Below are the code and all the weights of a small trained network. Each question names an input and a target symbol and asks about switching units off, where a switched-off unit gives its printed mean instead of its output.

import numpy as np


def w(rows, s, z=0):
    codes = np.array(rows[::2]) - 128.0
    scale = np.full(codes.shape[1], s)
    scale[-1] = z or s
    return codes * scale


def norm(h):
    return h / np.sqrt((h * h).mean(-1, keepdims=True) + 1e-5)


def f(y):
    return np.maximum(y, 0)


def softmax(a):
    e = np.exp(a - a.max(-1, keepdims=True))
    return e / e.sum(-1, keepdims=True)


def log_softmax(a):
    a = a - a.max(-1, keepdims=True)
    return a - np.log(np.exp(a).sum(-1, keepdims=True))


def net(x, mask):
    ids = ['ΣΨαβεζημξτφ'.index(c) for c in x.split()]
    T = len(ids)
    res = E[ids] + P[:T]
    r = norm(res)
    for j in range(2):
        rows = slice(4 * j, 4 * j + 4)
        q, k, v = (r @ M[0][rows].T for M in (Q, K, V))
        z = softmax(np.where(np.tri(T) > 0, q @ k.T / 4**0.5, -1e9)) @ v
        o = O[0][rows]
        res = res + np.where(mask[j], z, o[:, -1]) @ o[:, :-1]
    y = f(norm(res) @ A[0][:, :-1].T + A[0][:, -1])
    res = res + np.where(mask[2:6], y, B[0][:, -1]) @ B[0][:, :-1]
    return log_softmax(norm(res)[-1] @ U[:, :-1].T + U[:, -1])


Q, K, V, O, A, B = {}, {}, {}, {}, {}, {}
E = w([
[204,129,141,167,153,73,199,127],'Σ',
[62,51,9,59,87,146,204,153],'Ψ',
[125,159,54,146,116,123,162,182],'α',
[99,133,104,178,214,186,59,213],'β',
[185,110,137,117,162,83,66,126],'ε',
[186,67,125,79,114,79,167,110],'ζ',
[160,38,154,159,95,104,131,136],'η',
[159,83,104,237,197,85,165,77],'μ',
[175,140,45,129,118,74,43,113],'ξ',
[120,30,48,134,153,18,219,196],'τ',
[152,144,101,201,90,147,115,89],'φ',
],0.015)
P = w([
[99,182,159,74,115,166,121,114],'0',
[109,139,60,154,85,9,33,48],'1',
[217,63,54,77,158,225,142,158],'2',
[144,161,165,122,83,142,134,169],'3',
[100,88,107,240,46,35,35,104],'4',
[223,64,65,91,153,201,157,145],'5',
[146,169,161,135,84,147,132,176],'6',
[37,105,95,223,83,61,67,143],'7',
[228,50,64,100,156,184,160,135],'8',
[140,182,163,141,90,159,118,181],'9',
[62,73,131,252,50,58,51,154],'10',
[213,57,47,85,156,219,140,140],'11',
],0.013)
Q[0] = w([
[161,148,158,139,165,105,143,148],'head 1',
[159,126,77,83,161,149,129,113],'head 1',
[93,139,119,156,122,111,176,161],'head 1',
[84,152,169,95,115,75,116,169],'head 1',
[193,1,68,80,190,152,114,136],'head 2',
[132,149,143,71,56,111,133,130],'head 2',
[157,128,176,159,191,99,181,172],'head 2',
[147,120,49,103,126,120,136,217],'head 2',
],0.02)
K[0] = w([
[199,148,125,121,150,87,133,122],'head 1',
[99,177,125,47,173,137,136,103],'head 1',
[127,121,80,176,109,120,174,153],'head 1',
[157,64,120,130,93,85,115,220],'head 1',
[35,27,221,3,178,105,79,121],'head 2',
[175,173,89,100,33,100,120,124],'head 2',
[153,100,177,148,211,102,227,152],'head 2',
[128,101,104,60,141,143,119,237],'head 2',
],0.016)
V[0] = w([
[77,148,150,89,67,113,2,174],'head 1',
[26,125,8,133,153,119,198,170],'head 1',
[229,94,25,150,174,120,69,108],'head 1',
[177,200,103,37,138,23,156,208],'head 1',
[106,28,93,200,175,53,93,118],'head 2',
[126,191,125,136,204,112,253,157],'head 2',
[145,58,192,214,165,166,153,116],'head 2',
[104,206,71,177,135,126,84,106],'head 2',
],0.013)
O[0] = w([
[68,81,165,66,50,123,159,156,184],'head 1',
[209,139,222,126,132,79,129,126,109],'head 1',
[122,251,164,93,114,175,91,69,255],'head 1',
[143,71,146,85,154,128,52,30,162],'head 1',
[92,86,117,66,206,58,122,168,156],'head 2',
[86,109,110,103,113,176,29,170,104],'head 2',
[116,46,174,116,145,147,168,106,135],'head 2',
[165,123,53,90,117,103,109,116,178],'head 2',
],0.012,0.0063)
A[0] = w([
[124,140,156,118,75,106,153,141,1],'neuron 1',
[72,139,137,182,102,89,69,113,94],'neuron 2',
[76,161,138,160,86,99,134,159,73],'neuron 3',
[70,147,129,180,93,1,95,113,159],'neuron 4',
],0.032,0.0022)
B[0] = w([
[145,127,82,90,178,215,105,134,196],'neuron 1',
[131,141,237,142,131,137,178,223,198],'neuron 2',
[115,160,202,141,199,61,91,161,199],'neuron 3',
[26,76,4,138,19,98,191,138,253],'neuron 4',
],0.02,0.016)
U = w([
[42,135,70,162,112,121,148,74,253],'Σ',
[85,97,149,203,151,94,194,234,89],'Ψ',
[86,85,139,254,125,179,81,110,101],'α',
[145,196,95,204,178,118,174,140,105],'β',
[125,136,193,154,141,150,241,78,148],'ε',
[48,123,175,60,137,150,137,85,76],'ζ',
[91,95,74,196,226,120,87,84,113],'η',
[167,92,95,89,141,186,166,190,19],'μ',
[150,73,184,101,154,57,136,114,174],'ξ',
[86,163,145,76,185,110,68,155,126],'τ',
[193,140,144,172,85,86,107,159,140],'φ',
],0.0098,0.0041)

Each question gives the input, a string of symbols that net reads in full, and the target symbol t.
The units are the heads (4 rows each of Q, K, V and O) and the neurons (one row each of A and B). Each row of codes is followed by its name. A weight is (code - 128) times the scale printed after its matrix; where a second scale follows, it is the last column's (O, A, B and U).
mask holds one flag per unit, heads first, then neurons. A switched-off unit (its flag False) gives its mean, the last column of its rows in O or B, instead of its output. The means were averaged over made-up inputs and are rounded, as every weight is.
A unit's drop is (log p(t) with every unit on - log p(t) with that unit switched off) / (log p(t) with every unit on - log p(t) with every unit switched off).
The circuit of an input: a set's keep is (log p(t) with only the set's units on - log p(t) with every unit switched off) / (log p(t) with every unit on - log p(t) with every unit switched off). Starting from all 6 units, units are removed one at a time, each time the one whose removal leaves the highest keep (on an exact tie, the one counted first), for as long as the keep stays at least 0.8.
circuit, biggest first: the units of the circuit, biggest drop first
k most important neurons: the k neurons with the biggest drops, biggest first
heads that matter: for each layer, one digit per head in row order, 1 if its drop is at least 0.15 and else 0, layers parted by /
input α τ τ ε ε τ τ φ μ ε τ Σ, target ξ: circuit, biggest first	head 1
input φ β ζ ξ Σ Σ Σ α Ψ μ, target η: circuit, biggest first	head 2; head 1; neuron 2
input ζ ζ β β Σ Σ Ψ α Σ φ φ α, target α: circuit, biggest first	head 2; head 1; neuron 4
input β α α β Σ μ α β η Σ ζ ε, target μ: heads that matter	10
input β Σ α β ε Σ α β Σ φ, target β: heads that matter	11
input β Σ β τ ε ξ Σ ξ Σ, target μ: 2 most important neurons	neuron 4; neuron 3
input ζ Σ Σ β β ζ τ τ Σ ξ μ ξ, target α: heads that matter	11
input β Σ τ β Σ Σ, target μ: circuit, biggest first	head 1; neuron 3; neuron 1
input τ φ φ φ τ Ψ Σ α τ β Σ α, target τ: circuit, biggest first	neuron 4; head 2
input α μ β β, target τ: heads that matter	00
input Σ φ β ξ β ζ ε Σ ε, target η: heads that matter	10
input η α β, target ε: circuit, biggest first	head 2; neuron 4
input α ξ Σ φ Σ β φ β β β Σ β, target ξ: 2 most important neurons	neuron 4; neuron 1
input ζ β β β φ τ, target α: 3 most important neurons	neuron 4; neuron 1; neuron 2
input Σ τ τ β α ξ η η β Σ β Ψ, target η: circuit, biggest first	head 1; neuron 4
input Σ φ β ξ Ψ μ η β α α ξ β, target η: most important neuron	neuron 4
input ζ Ψ η β β β, target α: heads that matter	11
input ζ Σ β μ, target η: 3 most important neurons	neuron 2; neuron 4; neuron 3
input Σ φ η β η α ζ, target ε: 3 most important neurons	neuron 4; neuron 3; neuron 1
input φ α Ψ β β ζ α η ξ β ζ ξ, target Ψ: most important neuron	neuron 1
